Here is a tiny trained network, its code and every weight. The questions are about switching its units off for an input and a target symbol, where a switched-off unit gives its printed mean instead of its output.

import numpy as np


def w(rows, s, z=0):
    codes = np.array(rows[::2]) - 128.0
    scale = np.full(codes.shape[1], s)
    scale[-1] = z or s
    return codes * scale


def f(y):
    return np.maximum(y, 0)


def softmax(a):
    e = np.exp(a - a.max(-1, keepdims=True))
    return e / e.sum(-1, keepdims=True)


def log_softmax(a):
    a = a - a.max(-1, keepdims=True)
    return a - np.log(np.exp(a).sum(-1, keepdims=True))


def net(x, mask):
    ids = ['ΦΨεζημπω'.index(c) for c in x.split()]
    T = len(ids)
    res = E[ids] + P[:T]
    u = 0
    for l in range(2):
        q, k, v = (res @ M[l].T for M in (Q, K, V))
        z = softmax(np.where(np.tri(T) > 0, q @ k.T / 3**0.5, -1e9)) @ v
        res = res + np.where(mask[u], z, O[l][:, -1]) @ O[l][:, :-1]
        u += 1
        y = f(res @ A[l][:, :-1].T + A[l][:, -1])
        res = res + np.where(mask[u : u + 8], y, B[l][:, -1]) @ B[l][:, :-1]
        u += 8
    return log_softmax(res[-1] @ U[:, :-1].T + U[:, -1])


Q, K, V, O, A, B = {}, {}, {}, {}, {}, {}
E = w([
[102,118,82,69,147,192,56,117,87],'Φ',
[139,113,132,104,102,165,33,72,137],'Ψ',
[113,109,71,109,101,131,71,133,96],'ε',
[48,176,168,84,126,100,172,81,149],'ζ',
[182,112,143,169,1,94,35,72,165],'η',
[119,125,77,169,41,79,165,106,111],'μ',
[148,149,197,188,59,152,151,93,110],'π',
[92,98,111,123,89,125,186,206,56],'ω',
],0.0065)
P = w([
[89,139,139,77,61,117,92,107,143],'0',
[102,147,97,135,66,126,106,126,93],'1',
[118,151,100,152,82,147,125,134,65],'2',
[112,114,126,189,110,132,121,165,70],'3',
[104,64,127,217,125,153,137,146,80],'4',
[110,42,152,218,124,119,133,156,58],'5',
[96,2,192,239,139,104,110,165,76],'6',
],0.0043)
Q[0] = w([
[245,142,138,206,204,165,173,176,178],'L0H1',
[176,134,128,52,211,119,148,181,199],'L0H1',
[179,255,62,95,79,195,197,84,114],'L0H1',
],0.025)
K[0] = w([
[146,154,90,23,173,185,72,87,139],'L0H1',
[109,118,72,95,79,125,19,85,165],'L0H1',
[173,171,174,36,6,93,128,169,110],'L0H1',
],0.026)
V[0] = w([
[165,168,255,157,111,234,136,122,77],'L0H1',
[67,82,183,58,158,179,106,240,95],'L0H1',
[73,217,153,89,209,121,74,88,169],'L0H1',
],0.0092)
O[0] = w([
[200,213,136,118,173,67,129,59,3,120],'L0H1',
[232,189,128,3,26,185,157,156,129,127],'L0H1',
[154,5,183,81,159,4,118,192,123,3],'L0H1',
],0.0063,0.0047)
A[0] = w([
[224,111,76,144,239,83,121,137,217,40],'L0N1',
[182,120,135,168,218,164,171,145,179,3],'L0N2',
[251,88,162,196,104,99,134,197,168,39],'L0N3',
[213,128,133,168,215,137,174,175,214,48],'L0N4',
[227,161,89,123,200,99,162,168,209,79],'L0N5',
[219,118,166,112,177,122,169,226,165,58],'L0N6',
[195,155,134,107,184,110,152,154,151,103],'L0N7',
[242,153,156,147,232,117,129,153,187,16],'L0N8',
],0.019,0.003)
B[0] = w([
[130,72,162,133,24,146,109,140,178,128],'L0N1',
[203,104,129,96,99,85,110,139,129,128],'L0N2',
[125,136,252,141,148,197,105,182,94,253],'L0N3',
[168,160,139,139,29,76,46,79,153,128],'L0N4',
[98,136,164,99,128,134,165,116,116,128],'L0N5',
[135,155,122,173,120,106,114,60,124,128],'L0N6',
[121,121,128,105,87,153,100,141,89,128],'L0N7',
[171,152,121,124,110,146,68,160,77,128],'L0N8',
],0.017,0.00031)
Q[1] = w([
[163,129,132,115,164,136,141,147,152],'L1H1',
[253,99,124,108,210,104,170,153,220],'L1H1',
[90,130,157,127,105,142,112,130,80],'L1H1',
],0.063)
K[1] = w([
[137,93,95,151,110,163,85,162,90],'L1H1',
[225,64,85,251,125,199,87,186,40],'L1H1',
[64,141,200,130,147,110,129,104,165],'L1H1',
],0.026)
V[1] = w([
[81,116,35,100,114,127,205,254,72],'L1H1',
[91,163,190,48,211,139,235,101,150],'L1H1',
[128,103,96,32,230,168,22,136,137],'L1H1',
],0.018)
O[1] = w([
[105,2,144,132,39,79,128,87,36,157],'L1H1',
[237,150,79,226,126,55,108,207,107,2],'L1H1',
[202,66,139,146,201,196,228,55,164,50],'L1H1',
],0.009,0.0053)
A[1] = w([
[81,48,122,230,242,21,88,180,119,127],'L1N1',
[170,107,112,19,162,23,71,209,200,135],'L1N2',
[207,117,82,144,199,155,182,106,181,76],'L1N3',
[169,47,148,111,84,62,109,158,75,165],'L1N4',
[106,48,142,86,139,132,171,76,144,84],'L1N5',
[238,34,119,156,150,127,206,111,131,2],'L1N6',
[203,160,148,139,253,25,138,130,24,57],'L1N7',
[130,116,161,13,83,108,141,165,126,47],'L1N8',
],0.011,0.0034)
B[1] = w([
[17,109,198,143,124,134,106,66,88,175],'L1N1',
[156,54,74,67,54,146,176,173,150,156],'L1N2',
[112,94,204,119,153,40,67,199,127,181],'L1N3',
[144,119,89,59,162,130,166,148,191,207],'L1N4',
[205,157,160,132,74,184,149,141,103,245],'L1N5',
[70,110,2,161,194,175,82,124,135,185],'L1N6',
[231,147,134,149,212,78,162,82,151,162],'L1N7',
[105,133,134,212,161,88,124,95,117,196],'L1N8',
],0.013,0.011)
U = w([
[76,169,137,90,186,189,162,91,207,4],'Φ',
[173,95,194,119,75,174,187,99,97,184],'Ψ',
[139,57,88,155,166,172,68,152,121,69],'ε',
[110,16,102,33,119,69,189,107,166,171],'ζ',
[146,69,252,101,147,103,98,207,150,115],'η',
[27,104,171,181,61,67,48,111,55,140],'μ',
[183,153,141,178,174,62,142,72,127,130],'π',
[224,227,64,182,55,91,101,247,131,171],'ω',
],0.0031,0.003)

Each question gives the input, a string of symbols that net reads in full, and the target symbol t.
The units are the heads (3 rows each of Q, K, V and O) and the neurons (one row each of A and B). Each row of codes is followed by its name. A weight is (code - 128) times the scale printed after its matrix; where a second scale follows, it is the last column's (O, A, B and U).
mask holds one flag per unit, layer by layer, with each layer's heads first. A switched-off unit (its flag False) gives its mean, the last column of its rows in O or B, instead of its output. The means were averaged over made-up inputs and are rounded, as every weight is.
A unit's drop is (log p(t) with every unit on - log p(t) with that unit switched off) / (log p(t) with every unit on - log p(t) with every unit switched off).
The circuit of an input: a set's keep is (log p(t) with only the set's units on - log p(t) with every unit switched off) / (log p(t) with every unit on - log p(t) with every unit switched off). Starting from the 12 units with the biggest drops (on a tie, the unit counted first), units are removed one at a time, each time the one whose removal leaves the highest keep (on an exact tie, the one counted first), for as long as the keep stays at least 0.8.
units of the circuit, in order: the units of the circuit, biggest drop first
unit that matters most: the unit with the biggest drop
top k neurons: the k neurons with the biggest drops, biggest first
top k neurons in layer l: the k neurons of layer l with the biggest drops, biggest first
input Ψ μ μ ε μ, target η: units of the circuit, in order -> [L1N3 L1H1]
input π μ ε μ ζ, target μ: top 3 neurons -> [L1N1 L1N4 L1N5]
input ω π π ε π, target ζ: units of the circuit, in order -> [L1N4 L1H1]
input ε ε ζ ζ Ψ ζ, target ζ: top 2 neurons in layer 1 -> [L1N4 L1N2]
input μ ε ε ζ ε Ψ μ, target μ: unit that matters most -> L1N1
input ε Ψ π, target Ψ: units of the circuit, in order -> [L1H1 L1N5 L0H1]
input ω ζ μ μ ε, target μ: units of the circuit, in order -> [L1N1 L1H1 L0H1]
input μ Φ ε π, target μ: top 2 neurons in layer 1 -> [L1N4 L1N5]
input Φ η η ζ ε ε η, target η: units of the circuit, in order -> [L0N3 L0H1]
input ε ζ ε π Φ Φ, target π: units of the circuit, in order -> [L0H1 L1H1 L1N7]
input Φ Ψ Φ μ μ, target ε: units of the circuit, in order -> [L1N6 L1H1 L0H1]
input μ μ μ ω Ψ, target μ: units of the circuit, in order -> [L1H1 L1N4]
input ε Ψ ε Ψ ζ, target ζ: top 3 neurons -> [L1N2 L1N4 L1N5]
input η ε ε Ψ ε ω π, target Φ: units of the circuit, in order -> [L1H1]
input ε μ ζ, target μ: units of the circuit, in order -> [L0H1 L1H1 L1N1]
input ζ ω Ψ π μ, target π: units of the circuit, in order -> [L1H1 L1N7 L0H1]
input ω ε ε Ψ, target ζ: top 2 neurons -> [L1N4 L1N5]
input ε ζ ε, target ζ: top 2 neurons -> [L1N4 L1N2]
input π Φ ζ, target π: top 2 neurons -> [L1N7 L1N1]
input ζ Φ Ψ π ε ω μ, target ω: unit that matters most -> L0H1
input μ ω ε Φ, target μ: top 2 neurons in layer 1 -> [L1N8 L1N4]
